Here is a tiny trained network, its code and every weight. The questions are about switching its units off for an input and a target symbol, where a switched-off unit gives its printed mean instead of its output.

import numpy as np


def w(rows, s, z=0):
    codes = np.array(rows[::2]) - 128.0
    scale = np.full(codes.shape[1], s)
    scale[-1] = z or s
    return codes * scale


def softmax(a):
    e = np.exp(a - a.max(-1, keepdims=True))
    return e / e.sum(-1, keepdims=True)


def log_softmax(a):
    a = a - a.max(-1, keepdims=True)
    return a - np.log(np.exp(a).sum(-1, keepdims=True))


def net(x, mask):
    ids = ['Θβζηλξστ'.index(c) for c in x.split()]
    T = len(ids)
    res = E[ids] + P[:T]
    u = 0
    for l in range(3):
        r = res
        for j in range(2):
            rows = slice(3 * j, 3 * j + 3)
            q, k, v = (r @ M[l][rows].T for M in (Q, K, V))
            z = softmax(np.where(np.tri(T) > 0, q @ k.T / 3**0.5, -1e9)) @ v
            o = O[l][rows]
            res = res + np.where(mask[u + j], z, o[:, -1]) @ o[:, :-1]
        u += 2
    return log_softmax(res[-1] @ U[:, :-1].T + U[:, -1])


Q, K, V, O = {}, {}, {}, {}
E = w([
[154,157,193,92,149,174,192],'Θ',
[238,86,124,144,111,103,98],'β',
[121,117,112,149,169,205,202],'ζ',
[127,39,143,110,130,156,136],'η',
[86,98,151,188,107,117,145],'λ',
[151,24,91,180,124,144,173],'ξ',
[187,85,95,239,92,145,42],'σ',
[153,138,172,144,135,118,254],'τ',
],0.0092)
P = w([
[106,147,143,105,145,134,116],'0',
[110,118,86,106,94,141,132],'1',
[128,98,132,117,25,206,166],'2',
[135,101,182,135,46,217,161],'3',
[132,108,145,139,188,116,96],'4',
[101,129,68,92,186,83,97],'5',
[82,138,20,66,99,116,135],'6',
[161,145,108,63,78,143,92],'7',
[211,68,164,67,121,170,58],'8',
[198,12,75,98,187,108,173],'9',
],0.011)
Q[0] = w([
[125,180,117,171,126,166,87],'0.h1',
[201,131,105,122,151,91,139],'0.h1',
[142,132,117,142,118,77,121],'0.h1',
[182,92,217,164,156,187,128],'0.h2',
[147,112,160,172,255,93,129],'0.h2',
[135,114,142,120,60,149,146],'0.h2',
],0.04)
K[0] = w([
[159,167,85,198,96,142,94],'0.h1',
[205,80,81,73,127,84,112],'0.h1',
[124,134,117,95,87,77,101],'0.h1',
[119,181,63,98,241,38,100],'0.h2',
[64,173,15,50,5,98,154],'0.h2',
[137,111,159,167,225,104,114],'0.h2',
],0.028)
V[0] = w([
[115,125,151,98,121,116,136],'0.h1',
[156,122,81,102,162,139,148],'0.h1',
[139,146,113,170,123,176,107],'0.h1',
[151,60,154,112,108,55,166],'0.h2',
[193,30,160,80,102,9,199],'0.h2',
[251,69,24,182,171,183,216],'0.h2',
],0.012)
O[0] = w([
[149,136,112,159,136,159,102,124],'0.h1',
[68,134,159,142,110,103,66,163],'0.h1',
[139,96,163,87,111,85,174,134],'0.h1',
[209,108,45,141,135,155,174,164],'0.h2',
[254,103,18,131,171,144,204,177],'0.h2',
[164,28,244,43,106,26,204,254],'0.h2',
],0.0082,0.0048)
Q[1] = w([
[164,97,219,187,167,188,111],'1.h1',
[106,152,104,95,73,115,132],'1.h1',
[152,134,138,110,1,203,153],'1.h1',
[140,102,112,111,140,122,122],'1.h2',
[136,116,125,138,104,138,127],'1.h2',
[128,142,125,139,141,124,126],'1.h2',
],0.038)
K[1] = w([
[85,144,64,77,187,47,105],'1.h1',
[146,81,176,182,151,182,134],'1.h1',
[156,103,197,204,254,117,100],'1.h1',
[112,115,123,118,95,152,136],'1.h2',
[144,118,151,139,127,139,127],'1.h2',
[133,128,126,111,134,116,119],'1.h2',
],0.034)
V[1] = w([
[62,158,124,229,115,85,254],'1.h1',
[53,46,117,59,201,221,149],'1.h1',
[67,15,66,205,92,99,124],'1.h1',
[127,165,164,151,69,144,74],'1.h2',
[147,172,52,71,109,121,119],'1.h2',
[118,133,118,92,94,49,171],'1.h2',
],0.016)
O[1] = w([
[229,137,194,115,109,223,38,209],'1.h1',
[166,221,113,227,2,42,114,255],'1.h1',
[129,211,66,17,58,178,139,220],'1.h1',
[63,132,113,116,147,195,194,121],'1.h2',
[177,146,159,153,195,99,149,17],'1.h2',
[122,54,121,94,137,127,14,91],'1.h2',
],0.0098,0.0053)
Q[2] = w([
[73,121,131,181,106,191,157],'2.h1',
[145,139,144,61,58,143,183],'2.h1',
[123,95,158,181,126,143,144],'2.h1',
[119,157,157,126,153,108,128],'2.h2',
[120,167,111,145,198,136,103],'2.h2',
[92,184,116,134,252,143,66],'2.h2',
],0.03)
K[2] = w([
[67,119,104,49,180,75,91],'2.h1',
[53,196,160,194,145,191,105],'2.h1',
[140,97,129,71,202,95,78],'2.h1',
[147,149,79,138,146,152,112],'2.h2',
[127,170,93,102,181,86,69],'2.h2',
[157,170,80,58,218,4,39],'2.h2',
],0.022)
V[2] = w([
[49,254,121,160,160,107,97],'2.h1',
[169,95,189,127,153,137,200],'2.h1',
[128,57,119,143,93,190,221],'2.h1',
[101,37,162,147,188,91,202],'2.h2',
[172,47,232,174,103,231,161],'2.h2',
[100,167,185,238,128,47,68],'2.h2',
],0.0084)
O[2] = w([
[195,82,18,2,145,33,18,102],'2.h1',
[94,116,119,233,71,142,187,140],'2.h1',
[60,60,71,205,61,190,112,162],'2.h1',
[139,7,88,171,161,224,116,93],'2.h2',
[85,146,148,162,248,72,94,252],'2.h2',
[36,105,179,138,151,164,248,127],'2.h2',
],0.0057,0.02)
U = w([
[163,130,154,126,158,100,139,142],'Θ',
[181,64,118,81,147,99,185,105],'β',
[177,102,205,71,75,77,121,4],'ζ',
[190,163,84,103,138,81,150,173],'η',
[167,154,104,91,123,171,97,221],'λ',
[218,102,160,51,50,128,212,39],'ξ',
[123,104,176,39,116,123,130,141],'σ',
[253,69,168,84,143,131,151,212],'τ',
],0.0051,0.0034)

Each question gives the input, a string of symbols that net reads in full, and the target symbol t.
The units are the heads (3 rows each of Q, K, V and O). Each row of codes is followed by its name. A weight is (code - 128) times the scale printed after its matrix; where a second scale follows, it is the last column's (O and U).
mask holds one flag per head, layer by layer. A switched-off head (its flag False) gives its mean, the last column of its rows in O, instead of its output. The means were averaged over made-up inputs and are rounded, as every weight is.
A unit's drop is (log p(t) with every unit on - log p(t) with that unit switched off) / (log p(t) with every unit on - log p(t) with every unit switched off).
The circuit of an input: a set's keep is (log p(t) with only the set's units on - log p(t) with every unit switched off) / (log p(t) with every unit on - log p(t) with every unit switched off). Starting from all 6 units, units are removed one at a time, each time the one whose removal leaves the highest keep (on an exact tie, the one counted first), for as long as the keep stays at least 0.8.
circuit, biggest first: the units of the circuit, biggest drop first
unit that matters most: the unit with the biggest drop
which heads matter: for each layer, one digit per head in row order, 1 if its drop is at least 0.15 and else 0, layers parted by /
input η ζ ζ ξ ξ β λ Θ, target ξ: circuit, biggest first : (1.h1 2.h2)
input ξ η η ξ λ ζ ζ λ ξ η, target ζ: circuit, biggest first : (0.h2 1.h1 1.h2)
input λ λ ξ ξ λ σ ξ ζ ζ Θ, target η: which heads matter : 01 / 11 / 11
input λ ζ τ ζ, target η: which heads matter : 01 / 01 / 11
input ζ λ Θ, target σ: which heads matter : 01 / 01 / 01
input σ τ β ζ σ ξ η σ β, target ξ: unit that matters most : 0.h2
input τ λ σ λ λ η, target σ: circuit, biggest first : (1.h1 0.h2)
input τ ζ Θ ζ β, target ζ: which heads matter : 01 / 01 / 00
input ζ η ξ σ τ β β τ β, target β: which heads matter : 01 / 10 / 00
input ζ σ λ σ, target ζ: circuit, biggest first : (1.h1 0.h2)
input τ σ ξ ξ, target Θ: which heads matter : 00 / 10 / 11
input η σ ζ β, target η: which heads matter : 01 / 10 / 10
input ζ σ η, target σ: circuit, biggest first : (0.h2 1.h2)
input Θ τ ξ τ ξ σ, target ξ: which heads matter : 01 / 10 / 00
input η ξ τ ζ τ ζ, target ξ: unit that matters most : 2.h2
input λ ζ ξ λ Θ ζ ξ ξ, target Θ: circuit, biggest first : (1.h1 2.h1 0.h2)
input σ Θ τ τ, target λ: circuit, biggest first : (2.h2 1.h2 0.h2 1.h1)
input β β σ, target τ: circuit, biggest first : (2.h2 1.h1 0.h1 0.h2)
input β Θ σ σ τ τ η β, target τ: circuit, biggest first : (1.h1 2.h2)
input Θ Θ Θ Θ τ τ τ β, target β: unit that matters most : 1.h1
input ξ τ ζ σ, target ζ: circuit, biggest first : (1.h2 0.h2 2.h2 0.h1)
input λ τ ξ, target η: circuit, biggest first : (0.h2 2.h1 1.h2)
input λ Θ λ β, target η: which heads matter : 01 / 01 / 11
